Below is a small trained network, with its code and all its weights. Each question gives an input and a target symbol and asks what happens when units are switched off, that is, made to give their printed mean instead of their output.

import numpy as np


def w(rows, s, z=0):
    codes = np.array(rows[::2]) - 128.0
    scale = np.full(codes.shape[1], s)
    scale[-1] = z or s
    return codes * scale


def norm(h):
    return h / np.sqrt((h * h).mean(-1, keepdims=True) + 1e-5)


def softmax(a):
    e = np.exp(a - a.max(-1, keepdims=True))
    return e / e.sum(-1, keepdims=True)


def log_softmax(a):
    a = a - a.max(-1, keepdims=True)
    return a - np.log(np.exp(a).sum(-1, keepdims=True))


def net(x, mask):
    ids = ['Σζηθξτφψ'.index(c) for c in x.split()]
    T = len(ids)
    res = E[ids] + P[:T]
    u = 0
    for l in range(2):
        r = norm(res)
        for j in range(3):
            rows = slice(3 * j, 3 * j + 3)
            q, k, v = (r @ M[l][rows].T for M in (Q, K, V))
            z = softmax(np.where(np.tri(T) > 0, q @ k.T / 3**0.5, -1e9)) @ v
            o = O[l][rows]
            res = res + np.where(mask[u + j], z, o[:, -1]) @ o[:, :-1]
        u += 3
    return log_softmax(norm(res)[-1] @ U[:, :-1].T + U[:, -1])


Q, K, V, O = {}, {}, {}, {}
E = w([
[164,255,153,111,126,181,71,129],'Σ',
[142,78,159,133,148,127,153,86],'ζ',
[125,83,163,167,142,166,146,99],'η',
[74,111,151,160,93,146,122,110],'θ',
[126,110,159,161,76,78,77,113],'ξ',
[142,113,114,210,153,131,100,124],'τ',
[96,142,74,138,148,107,127,81],'φ',
[157,140,140,154,124,89,171,87],'ψ',
],0.0045)
P = w([
[68,58,218,86,251,65,52,118],'0',
[77,74,172,117,222,87,71,79],'1',
[99,81,141,117,175,108,78,82],'2',
[118,96,123,126,152,127,91,74],'3',
[136,108,102,129,134,136,104,73],'4',
[147,118,92,142,113,147,123,75],'5',
[157,130,75,152,101,153,134,79],'6',
[165,144,67,163,90,159,154,88],'7',
[174,164,59,164,83,164,176,112],'8',
[180,176,63,173,82,171,185,122],'9',
[184,193,48,177,81,172,204,133],'10',
],0.0019)
Q[0] = w([
[133,59,85,147,185,99,167,137],'L0H0',
[137,142,159,54,92,121,142,216],'L0H0',
[97,162,115,104,45,182,117,186],'L0H0',
[117,102,113,114,156,123,105,147],'L0H1',
[149,154,150,171,109,158,126,112],'L0H1',
[150,145,126,156,129,172,112,135],'L0H1',
[103,156,52,253,142,112,142,95],'L0H2',
[126,143,188,206,90,173,135,31],'L0H2',
[67,62,145,46,106,93,126,235],'L0H2',
],0.0064)
K[0] = w([
[176,147,120,92,183,109,140,126],'L0H0',
[99,102,141,103,117,87,92,138],'L0H0',
[88,107,137,157,117,137,103,181],'L0H0',
[130,120,130,134,154,121,103,115],'L0H1',
[155,156,123,105,121,160,137,174],'L0H1',
[128,144,133,108,142,115,138,179],'L0H1',
[180,254,127,109,143,133,116,101],'L0H2',
[126,179,110,171,87,146,109,156],'L0H2',
[152,60,98,137,179,94,123,133],'L0H2',
],0.0083)
V[0] = w([
[217,156,168,120,197,205,135,161],'L0H0',
[148,121,123,208,139,110,210,118],'L0H0',
[132,132,116,151,144,73,167,108],'L0H0',
[107,111,41,119,111,180,184,108],'L0H1',
[86,20,71,164,82,4,170,85],'L0H1',
[167,242,171,28,147,167,110,116],'L0H1',
[185,131,149,164,161,77,169,32],'L0H2',
[71,158,43,79,72,66,126,97],'L0H2',
[204,118,59,67,149,131,80,186],'L0H2',
],0.0027)
O[0] = w([
[103,167,132,124,116,192,114,168,5],'L0H0',
[83,157,148,129,85,92,175,151,130],'L0H0',
[79,122,126,115,89,119,124,123,119],'L0H0',
[129,138,128,122,102,105,86,240,16],'L0H1',
[83,152,213,134,221,124,74,185,116],'L0H1',
[152,97,62,106,45,97,122,44,92],'L0H1',
[185,119,112,147,152,70,154,78,152],'L0H2',
[92,86,110,85,131,171,139,2,63],'L0H2',
[112,54,136,95,181,118,61,172,31],'L0H2',
],0.0031,0.0015)
Q[1] = w([
[149,192,180,244,162,134,114,44],'L1H0',
[161,152,118,178,73,178,155,49],'L1H0',
[163,99,74,78,125,112,115,87],'L1H0',
[13,90,134,39,212,74,112,211],'L1H1',
[148,76,84,54,121,165,101,196],'L1H1',
[127,148,131,128,171,91,123,207],'L1H1',
[183,195,106,187,105,159,175,49],'L1H2',
[172,85,36,83,69,135,146,103],'L1H2',
[91,154,171,208,113,123,147,57],'L1H2',
],0.011)
K[1] = w([
[124,188,62,125,122,154,164,105],'L1H0',
[131,138,67,160,118,158,179,160],'L1H0',
[40,59,137,141,171,92,181,142],'L1H0',
[135,122,158,49,151,79,74,87],'L1H1',
[164,100,162,127,134,54,146,108],'L1H1',
[171,166,130,80,147,96,99,133],'L1H1',
[151,135,103,167,74,143,154,150],'L1H2',
[98,2,162,211,123,67,186,149],'L1H2',
[179,183,98,160,61,108,104,134],'L1H2',
],0.011)
V[1] = w([
[173,134,198,79,35,66,230,108],'L1H0',
[138,54,203,227,93,149,94,122],'L1H0',
[64,143,222,17,47,168,93,115],'L1H0',
[41,19,132,99,120,120,246,151],'L1H1',
[229,119,110,163,189,222,224,135],'L1H1',
[129,175,172,46,76,199,196,115],'L1H1',
[57,142,144,110,176,254,232,92],'L1H2',
[29,129,128,191,83,193,75,129],'L1H2',
[33,41,183,177,140,52,94,133],'L1H2',
],0.0042)
O[1] = w([
[146,145,176,167,62,160,222,66,97],'L1H0',
[178,254,98,75,77,120,162,213,216],'L1H0',
[222,43,244,132,131,182,200,153,94],'L1H0',
[167,178,127,147,95,95,75,49,207],'L1H1',
[202,43,147,67,128,149,70,143,80],'L1H1',
[118,158,188,125,228,138,76,86,29],'L1H1',
[107,23,110,80,46,20,193,111,155],'L1H2',
[53,93,184,63,188,152,185,144,254],'L1H2',
[138,65,163,122,151,189,109,102,167],'L1H2',
],0.0053,0.0023)
U = w([
[148,177,196,160,188,245,93,150,136],'Σ',
[164,119,110,133,197,122,166,127,6],'ζ',
[231,52,154,130,97,95,64,98,134],'η',
[132,209,110,201,67,88,153,65,167],'θ',
[52,48,115,126,198,111,49,62,123],'ξ',
[196,78,76,137,51,121,147,253,113],'τ',
[70,195,73,81,146,77,78,220,157],'φ',
[91,88,205,43,100,132,206,114,165],'ψ',
],0.0077,0.0023)

Each question gives the input, a string of symbols that net reads in full, and the target symbol t.
The units are the heads (3 rows each of Q, K, V and O). Each row of codes is followed by its name. A weight is (code - 128) times the scale printed after its matrix; where a second scale follows, it is the last column's (O and U).
mask holds one flag per head, layer by layer. A switched-off head (its flag False) gives its mean, the last column of its rows in O, instead of its output. The means were averaged over made-up inputs and are rounded, as every weight is.
A unit's drop is (log p(t) with every unit on - log p(t) with that unit switched off) / (log p(t) with every unit on - log p(t) with every unit switched off).
The circuit of an input: a set's keep is (log p(t) with only the set's units on - log p(t) with every unit switched off) / (log p(t) with every unit on - log p(t) with every unit switched off). Starting from all 6 units, units are removed one at a time, each time the one whose removal leaves the highest keep (on an exact tie, the one counted first), for as long as the keep stays at least 0.8.
units of the circuit, in order: the units of the circuit, biggest drop first
most important unit: the unit with the biggest drop
heads that matter: for each layer, one digit per head in row order, 1 if its drop is at least 0.15 and else 0, layers parted by /
input τ ψ Σ, target τ: units of the circuit, in order : [L1H1 L0H1]
input Σ ζ θ θ ψ τ θ Σ ξ θ θ, target Σ: heads that matter : 000 / 001
input θ ξ Σ θ θ Σ θ τ θ ζ, target φ: most important unit : L1H0
input θ θ Σ θ φ θ Σ, target ξ: units of the circuit, in order : [L0H1 L1H0 L1H2]
input θ Σ ζ, target θ: heads that matter : 010 / 001
input θ Σ θ θ θ θ η ψ, target η: units of the circuit, in order : [L1H1 L0H0]
input τ η Σ ζ θ ζ θ τ ξ, target τ: heads that matter : 110 / 111
input η θ ξ τ η, target φ: heads that matter : 000 / 100
input Σ θ φ, target φ: heads that matter : 010 / 001
input Σ ξ η τ Σ Σ, target τ: heads that matter : 000 / 010
input ξ τ ξ, target φ: heads that matter : 000 / 110
input ψ θ θ ξ φ ψ Σ θ Σ, target ψ: units of the circuit, in order : [L0H1 L1H2]
input ψ θ Σ τ θ ζ τ ψ, target τ: heads that matter : 011 / 010
input τ θ φ τ θ θ φ, target ξ: units of the circuit, in order : [L1H0 L0H2 L0H1]
input θ ζ ξ τ ζ η Σ, target η: heads that matter : 010 / 110
input ξ θ Σ, target θ: units of the circuit, in order : [L0H1 L1H2 L1H0]
input θ Σ ζ θ ζ θ τ θ ξ Σ, target Σ: most important unit : L1H2
input Σ θ φ θ ζ θ Σ ξ φ ζ, target ξ: heads that matter : 000 / 100
input τ θ η, target φ: heads that matter : 010 / 100
input φ θ Σ θ Σ θ θ θ φ, target ξ: units of the circuit, in order : [L1H0]
input ξ Σ τ Σ θ ζ Σ η θ φ Σ, target ξ: units of the circuit, in order : [L1H0 L1H1]
input τ τ θ θ τ ψ θ θ θ θ η, target ψ: heads that matter : 011 / 011
input ξ ξ θ τ φ τ θ η Σ, target η: units of the circuit, in order : [L1H1 L1H0 L0H1]
